[128 = 0]

[117 214 117 204 122 121  82 117 136 146  81 226 150 152 126 127 129] : (39) (11)
[103 202 137 140 104 117  95 140 122 146  88 158 139 122 143 127  98] : (38) (11)
[136 162 137 177 123 141 114 136 129 136 137 131 140 153 118 130 141] : (38) (11)
[116 201 129 147 127 161 143 137 124 126 119 138 147 179 119 135 124] : (39) (14)
[119 200 139 128 127 110 131 147 119 141  99 179 144 143 131 134 106] : (39) (11)
[121 196 124 160 122 147 103 119 132 136 121 156 137 151 130 129 127] : (38) (14)
[132 149 127 194 116 133 128 138 133 129 127 149 144 160 111 132 151] : (39) (11)
[119 234 145 183 120 131  94 133 136 138 108 125 135 172 116 137 122] : (38) (11)
[117 194 134 177 125 136  82 129 130 138 132 138 131 157 120 124 125] : (38) (11)
[125 162 138 186 133 163 123 133 145 128 133 131 138 172 108 132 163] : (39) (14)
[128 172 120 151 114 138 126 122 134 141 141 124 132 152 125 131 130] : (38) (14)
[108 215 115 170 103 116 139 135 141 131  60 155 153 178 126 127 114] : (39) (11)
[123 223 128 165 119 151 112 124 126 143  86 167 174 183 130 127 121] : (39) (14)
[116 193 136 178 131 154 116 133 141 141 139 168 132 154 133 117 137] : (38) (14)
[125 208 135 184 117 126 105 130 134 123 121 106 123 152 114 130 127] : (38) (11)
[119 180 138 155 137 137 107 127 127 137 154 148 126 123 133 131 125] : (38) (14)
[116 224 130 185 117 162 120 117 144 127 130 131 134 154 113 119 129] : (39) (14)
[133 220 143 177 128 131 113 129 144 137 118 162 140 166 126 133 106] : (39) (11)
[121 182 131 140 125 132 121 140 128 138  87 180 148 111 139 126 132] : (39) (11)
[139 156 146 169 122 159  96 123 128 130 163 145 122 119 128 131 137] : (38) (14)
[127 215 130 190 107 125 104 119 159 134  97 161 144 186 116 120 135] : (39) (11)
[131 186 118 176 118 127  92 142 135 143 119 150 155 137 133 136 127] : (38) (11)
[124 180 132 217 129 151  89 135 142 150 107 236 142 140 121 127 135] : (38) (11)
[130 171 107 167 121 131 123 133 137 130 124 143 141 157 119 123 141] : (39) (14)
[140 171 128 233 117 159 113 116 139 133 134 149 157 199 111 137 159] : (39) (11)
[124 205 128 189 123 135 111 138 143 144 122 146 148 163 122 130 123] : (39) (11)
[108 174 137 145 120 123 107 141 134 134  81 151 125 171 133 129 105] : (39) (11)
[120 185 149 172 124 130 105 134 135 142  88 144 140 168 123 129 106] : (39) (11)
[138 197 137 164 129 160 103 125 133 146 143 142 129  62 125 126 133] : (38) (14)
[122 152 132 205 116 154 108 127 129 141 114 142 137   4 127 140 152] : (39) (11)
[140 154 139 119 142 107 151 140 136 133 131 145 140 137 124 124 127] : (39) (11)
[125 135 134 163 131 133 134 146 142 136 134  93 135 143 117 131 143] : (38) (11)
[126 213 121 157 115 135 118 141 104 137 101 175 152 174 124 135 124] : (39) (14)

[118 150 112 102 134 113 136 133 169 122 123 117 214 167 115 153 125] : Y (210)
[118 133 141 121 136 120 138 133 174 116 128 100 142 130 125 125 122] : Y (213)
[114 129 135 115 137 131 143 111 149 127 127 126  75 115 123 102 134] : Y (213)
[123 128 119 116 127 132 118 115  98 130 136 125 126 138 140 120 130] : Z (212)
[151 131 133 140 121 125 135 127 132 131 133 113 107 109 143 126 143] : Y (210)
[117 142 141 135 130 111 165 124 228 152 136 126 154 114  96 129 113] : Y (210)
[113 139 110 111 137 119 119 129 120 129 131 141 150 153 131 132 136] : Z (210)
[110 155 113 109 139 146 128 116 101 129 133  94 111 130 162 133 145] : Y (210)
[114 162 120 135 135 129 148 128 143 136 122 104 123 105 135 108  21] : C (210)
[121 144 128 104 136 120 150 159 189 128 106  98 184 151 110 140 117] : C (213)
[117 127 126 116 122 145 140 128 120 126 140  91 140 139 169 146 111] : Y (210)
[111 133 113 126 131 141 142 129 123 130 136 117 127 140 150 143 135] : B (210)
[131 150 113 128 138 136 123 110  72 120 152 101 114 126 163 121 144] : Z (210)
[111 171 119 123 130 128 131 114 125 128 123  72 139 135 155 124 142] : Y (210)
[131 129 142 137 139  95 166 143 235 149 125 190 114  94  51  89 123] : B (213)
[119 129 121 140 131 145 129 126 121 128 134 106 100 116 152 124 132] : Y (210)
[116 138 123 134 140 121 128 130  98 129 126 135 113 139 147 130 135] : Z (210)
[118 155 127 141 130 111 161 121 192 137 136 120 142 118 107 108 128] : Y (210)
[115 162 123 136 142 107 134 116 176 125 113  97 143 125 105 113 134] : Y (212)
[ 98 150 131 126 140 115 134 123 138 124 125 116 122 137 144 132 133] : B (213)
[120 134 109 112 131 123 134 121 104 147 132 119 128 140 118 147 141] : Z (210)
[121 141 119 119  87 131 116 121  83 126 127 110 144 153 144 141 132] : Z (210)
[125 109 141 118 126 139 121 135 146 129 143  92 160 125 174 143 123] : Y (210)
[108 141 105 113 124 123 130 120 108 124 137 131 147 151 143 141 127] : Z (210)
[129 115 114 110 132 132 116 126 100 138 136 128 155 136 148 148 130] : Z (210)
[124 117 112 104 133 139 135 132 108 140 137 134 122 131 154 145 133] : Z (210)
[124 133 126 142 130 132 130 130 109 136 121 147 112 123 138 130 133] : Z (210)
[120 146  97 118 144 129 116 113 107 130 125 101 125 144 147 145 141] : Z (210)
[117 140 106 125 137 122 138 127 124 135 134 103 144 146 141 129 133] : B (210)
[114 139 111 122 134  99 112 125 120 132 138 140 148 138 121  21 131] : Z (210)
[116 161 104 127 125  83 146 119 159 128 118 139 142 142  82 121 135] : Z (213)
[126 133 119 115 129 139 126 125 115 128 133  90 152 132 155 135 129] : Y (210)
[101 168 103 112 134 126 141 117 122 131 127  92 158 145 122 128 143] : B (210)
[114 143 121 146 122 114 170 130 172 145 130 172  97 105  82 116 139] : B (210)
[106 145 118 105 143 114 136 130 144 128 126 136 131 149 117 124 116] : B (213)
[134 102 134 132 142 141  90 120  96 117 142 145  78 105 147 141 116] : Z (213)
[120 136 103 123 130 110 140 127 123 142 123 163 120 128 123 123 152] : Z (210)
[121 138 113 139 128 122 127 118  90 113 136 123 111 138 151 143 147] : Z (210)
[ 94 124 116  98 134 119 128 138 109 129 126 131 167 157 148 157 142] : Z (210)
[125  96 123 119 134 137 128 130  97 135 132 138 122 135 144 140 140] : Z (210)
[117 152 127 135 132 119 152 123 100 138 119 141 102 118 132 135 138] : Z (210)
[125 134 122 131 125 114 137 128 152 138 128 122 120 127 119 121 136] : B (210)
[112 152 121 138 141 129 142 128 120 132 132 121  98 108 124 112 139] : B (210)
[119 122 108  94 133 126 107 129 105 127 129 132 148 157 149 149 128] : Z (210)

[105 128 153 123 126 112 101 123 122 185 127 123 124 121 141 108 117] : T Q529
[141 132 134 137 118  93 110 115  95 134 121 116 119 135 107 125 121] : A Q529
[151 120 107 122 120  66 131 140 108  60 127 137  91 115 155 140 136] : K q112
[113 154 118 136 114  61 103 125 125  97 127 162 107 121 157 121 139] : T q339
[147 139 122 110 118 127 137 116 107 197 136 103 140 114 116 149 135] : A q112
[120 121 129 132 119  90  98 128 126 148 127 158 117 128 137 116 129] : T Q529
[148 125 127 118 113 122 135 146 115 172 129 129 130 134 108 142 129] : K q112
[137 130 114 129 124  94 113 135 122 157 131 154 112 116 148 143 151] : T q112
[149 125  88 133 115  72 131 150 112  74 128 123  97 133 130 124 147] : A q112
[111 113 122 125 134 112 122 126 134  76 126 139 122 135 122 121 134] : A Q529
[124 124 129 118 115  85 114 121 143 180 130 139 121 124 127 125 127] : T Q529
[112 121 132 141 117 101  94 114 114 184 131 159 128 127 121 137 122] : T Q529
[149 126 131 123  92 128 149 133 114 119 140  97 117 122 121 145 142] : A q339
[114 123 126 128 112  72 122 126 101 151 126 128 118 137 127 113 121] : A Q529
[150 134 113 132 133  82 134 135 109 147 142 129 125 113 134 150 125] : K q112
[127 118 119 148 119  87 118 126  83 122 130 125 139 126 118 136 154] : T q112
[142 142 124 135 130 111  79 133 134 157 131 128 114 119 128 128 135] : A q112
[146 114 108 135 124  94 129 138 116  85 117 127 112 118 128 134 146] : A q112
[134 120 131 138 118 110 120 131 118 109 134 117 119 135 111 116 118] : K Q529
[151 119 101 131 110  54 124 136 100  80 134 145  97 115 137 131 137] : A q112

[122 113 137 115 134 128 128 129 110 119 112 125 135 155 135 117 126] : M q259
[111 125 177 109 107 129 137 122 110 123 101 122 129 140 138 148 123] : M q753
[107 108 153 120 130 126 135 125 105 127 109 130 138 142 141 133 121] : M q259
[126 121 164 104 105 126 131 114 122 119 101 127 132 145 138 148 128] : D q259
[107 129 199 134 121 127 135 128 125 131 127 125 131 111 129 125 126] : D q753
[120 113 123 108 124 129 129 128 112 121  90 121 128 153 136 152 117] : D q259
[126 132 113 110 126 125 127 128 120 124 118 125 127 156 133 134 120] : M q259
[134 107 148 108 115 117 131 116 123 125 108 124 136 144 132 126 125] : D q753
[121 125 148 115 112 134 131 129 117 126  98 125 130 135 138 149 126] : M q753
[132 120 133 114 113 135 129 111 125 123 118 125 142 167 147 132 123] : D q259
[124 129 124  98 111 123 131 131 118 122 103 118 126 172 134 144 121] : D q259
[121  88 161 108 132 129 132 120  98 124 115 126 144 162 144 105 119] : M q259
[112 120 172 121 115 124 129 118 121 121 120 123 137 143 147 132 115] : D q259
[124 122 139 118 113 128 130 118 120 123 104 120 129 146 144 156 120] : M q259
[113 123 174 114 112 128 134 118 118 115 113 120 133 145 138 146 117] : M q259
[124 111 128 116 133 131 131 127 112 123 120 126 134 153 135 118 123] : M q259
[124 106 159 118 128 140 128 119 109 128 123 127 134 144 135 112 128] : M q259
[118 122 141 115 131 122 126 121 114 130 112 123 128 158 126 126 120] : M q259
[130  93 181 111 130 125 123 116 113 126 112 121 144 151 128 110 121] : M q259
[115 108 145 111 126 127 129 123 107 121 109 120 141 170 149 125 115] : D q259
[114 116 197 111 105 130 136 118 117 127 100 125 131 121 141 149 128] : M q753
[132 115 132  93 113 131 135 126 106 121 101 120 130 177 135 124 126] : D q259
[123 120 100 113 122 130 131 108 110 124 117 127 133 167 157 133 119] : M q259
[126 112 156 108 121 124 129 122 115 123 109 123 134 152 137 129 122] : M q259
[130 107 135 108 113 132 133 118 112 125  95 124 145 152 141 143 126] : D q259
[118  93 197 122 132 126 128 122 112 127 106 125 145 130 133 120 120] : M q259
[115 128 187 105  95 126 129 127 118 125  94 125 122 132 128 145 133] : M q753
[120 113 122  96 109 128 136 124 101 124  89 117 135 175 146 138 124] : D q259
[125 135 152 113  96 127 136 120 135 117 112 122 130 153 144 147 131] : D q259
[109 108 145 126 131 127 128 114 121 123 126 126 136 145 145 128 121] : D q259
[114 125 143 115 127 126 121 133 121 128  95 122 124 142 132 154 118] : M q259
[130 127 132 101 108 130 136 127 115 122  98 123 128 155 132 143 127] : M q259
[119 118 115 111 124 127 125 131 102 128 114  88 134 170 132 126 113] : M q259
[117 134 137 117 118 123 121 128 120 124 112 125 125 152 136 141 119] : M q259

[135 165 133 125 129 154 155 196 119 129 139 177 122 119 115 130 119] : [71] (416)
[137 155 155 143 124 162 134 150 120 148 103 174 144 111 123 143 105] : [80] (416)
[145 133 154 140 131 152 140 141 108 160 113 205 137 116 115 126  86] : [76] (416)
[146  98 145 129 133 163 141 122 116 155 109 230 123  77  97 134  71] : [71] (412)
[121  90 116 135 128 135 136 127 146 125 113 187 113 102 101 148  81] : [71] (417)
[130  94 124 134 139 121 141 130 147 126 125 123 121 124 120 121 106] : [76] (417)
[125  73  86 142 133 148 154 118 118  86 100  94 136  98 115 111  92] : [80] (408)
[136  91 147 121 107 131 112 116 126 133 122 141 115 105  96 119 105] : [76] (408)
[131 105 121 131 124 135 129 109 110 115 117 102 149 131 126 109 123] : [77] (408)
[132  84 155 128 102 130 125 107 150 161 109 222 126  94 108 113  75] : [76] (416)
[127 155 121 142 138 156 145 143 124 131 114 179 150 116 152 133 114] : [80] (412)
[117 131 117 123 134 130 133 137 152 125 129 161 114 127 127 124 104] : [80] (412)
[119 110  89 130 149 127 156 115 121 104 119 148 151 140 142 117 114] : [77] (416)
[135 144 126 136 137 143 127 148  99 104 129  64 127 135 119 125 139] : [71] (408)
[123 167 104 137 165 132 165 153 130 118 133 131 143 152 168 119 138] : [76] (416)
[131 102 135 122 107 137 115 106 118 120 116 123 119 113  98 119 115] : [77] (408)
[140 145 166 126 101 145 103 124 105 132 113  93 146 121 111 120 126] : [80] (408)
[138 115 164 138 110 155 127 132 121 141  98 161 132 103  85 121  74] : [71] (417)
[146 141 186 121  90 154  90 141 101 140 109  93 121 112  90 155 131] : [71] (408)
[160 121 161 141 112 166 138 132  98 174  97 237 145  79 119 141  81] : [76] (412)
[132 131 135 137 130 154 150 132 127 151 115 213 133 101 129 124  88] : [76] (412)
[158 208 191 134 111 158 118 142  80 170 113 182 165 139 133 134 136] : [77] (416)
[135 136 156 124 103 149 106 132 101 117 115  94 124 115  87 120 127] : [71] (408)
[109 114 123 122 126 121 125 128 175 122 125 156 110 119 115 124 104] : [71] (416)
[125 137 144 133 122 140 132 142 141 143 110 162 131 119 118 133 107] : [71] (417)
[105 154 147 112 124  85  99 151 177 108 141  21 106 164 129  95 161] : [80] (408)

[134 133 118 114 126 132 124 126 130 156 104 131 120 119 114 136 115] : R q305
[ 93 176 135 204 116 173 127 124 122 119 112 113 133 143 190 151 127] : F q305
[140 121 128 184 131 169 152  97 114 122 131 126 134 149 126 147 130] : R q305
[123 149 134 179 127 165 115 131 132 126 131 125 133 144 151 156 133] : R q305
[141 109 127 164 135 123 128 134 114 128 147 137 129 132 132 122 129] : R q72
[164 106 124 148 138 118 134 130 128 128 138 110 130 114 105 134 116] : R q72
[126 134 126 131 125 118 134 134 124 130 138 123 131 123 163 130 134] : V Q154
[123 137 132 161 129 140 124 125 128 113 153 135 107 170 147 139 130] : F q305
[138 117 126 112 115 137 123 126 141 130 161 134 132 132 144 120 123] : V q305
[128 101 127 160 116 128 129 129 120 138 140 126 119 126 135 117 114] : V q72
[112 155 136 162 111 150 126 130 130 132 127 126 123 142 169 143 127] : V q305
[112 154 124 181 115 136 124 127 132 110 142 130 135  92 165 133 146] : F q305
[129 120 140 159 133 146 130 132  18 138 126 131 139 135  91 144 122] : R Q154
[120 119 127 161 120 148 114 130 128 143 129 115 121 138 186 151 134] : V q72
[121  98 130 181 128 147 136 132  98 139 142 148 124 143 126 139 124] : R Q492
[136 106 125 170  93 152 134 125 129 143 135 119 124 135 122 136 122] : R Q492
[122 126 133 122 129 151 149 129 129 134 118 125 127 147 114 122 101] : W Q154
[160 101 136 155 133 141 134 124 119 149 143 126 123 127 104 135 120] : R q305
[106 136 134 183 130 132 137 140 133 111 127 136 126 131 173 148 140] : F q72
[135 110 119 196 120 149 130 130 122 132 125 117 138 136 135 167 114] : R q72
[ 81 159 142 143 122 157 130 127 129 126 124 132 126 145 177 135 136] : F Q154
[105 125 125 175 114 151 121 129 106 124 116 127 127 160 146 171 133] : Q Q492
[129 118 132 103 123 137 127 123 141 133 149 116 134 132 142 121 129] : V Q154
[116 113 135 182 137 164 138 110 115 117 150 126 125 141 148 116 124] : F Q154
[127 134 115  67 130 121 141 134 138 142 116 137 131 123  82 126 118] : Q Q154
[123 154 130 123 122 151 135 116 139 108 143 123 131 132 138 140 138] : F q305
[122 134 131 186 134 149 111 127 126 123 146 117 134 137 171 133 136] : V q72
[ 97 158 113 124 123 129 103 127 135 135 119 132 119 155 187 147 130] : V Q154
[112 124 124 100 131 136 129 124 117 149 143 126 123 118 152 111 117] : R Q154
[107 146 138 120 136 150 123 123 126 125 133 138 117 139 148 149 137] : F Q154
[142  98 148 134 118 126 117 118 116 108 142 119 131 124 131 120 119] : V q72
[102 137 127 135 121 128 112 115 115 119 142 123 121 135 171 130 128] : F Q492
[143 126 123 150 133 163 129 121 109 136 141 132 145 141 121 153 122] : R q305
[141 118 119 116 133 146 118 118 120 141 148 121 123 126 156 131 123] : V Q154
[136 131 132 103 130 171 133 122 119 160 128 130 131 137 115 140 103] : R Q154
[143 122 136 111 136 148 127 138 130 143 124 136 115 120 114 127 111] : R Q154
[141  88 132 151 132 135 143 126 126  83 102 123 135 125  85 132 118] : Q q72
[116 130 160 168 136 156 129 108 129 130 140 138 117 137 164 121 151] : F Q154
[116 128 130 158 130 150 109 123 121 122 127 140 125 134 157 136 128] : F q72

[109 157 114  92 141 129 132  94 104 169 158  84 114 122 161 134 107] : P q137
[125 129 128 132 136 124 113 131  98 114 129 121 121 109 114 125 131] : S q137
[116 107 130 119 136 101 115 124 113 133 130  65 136 126 128 134 132] : U q137
[146 119 107 130 128 110 126 125 109 137 140 126 117 134 108 113 124] : P q854
[118 123 136 103 150 101 111 111 101 145 126  85 131 115 134 139 115] : U q137
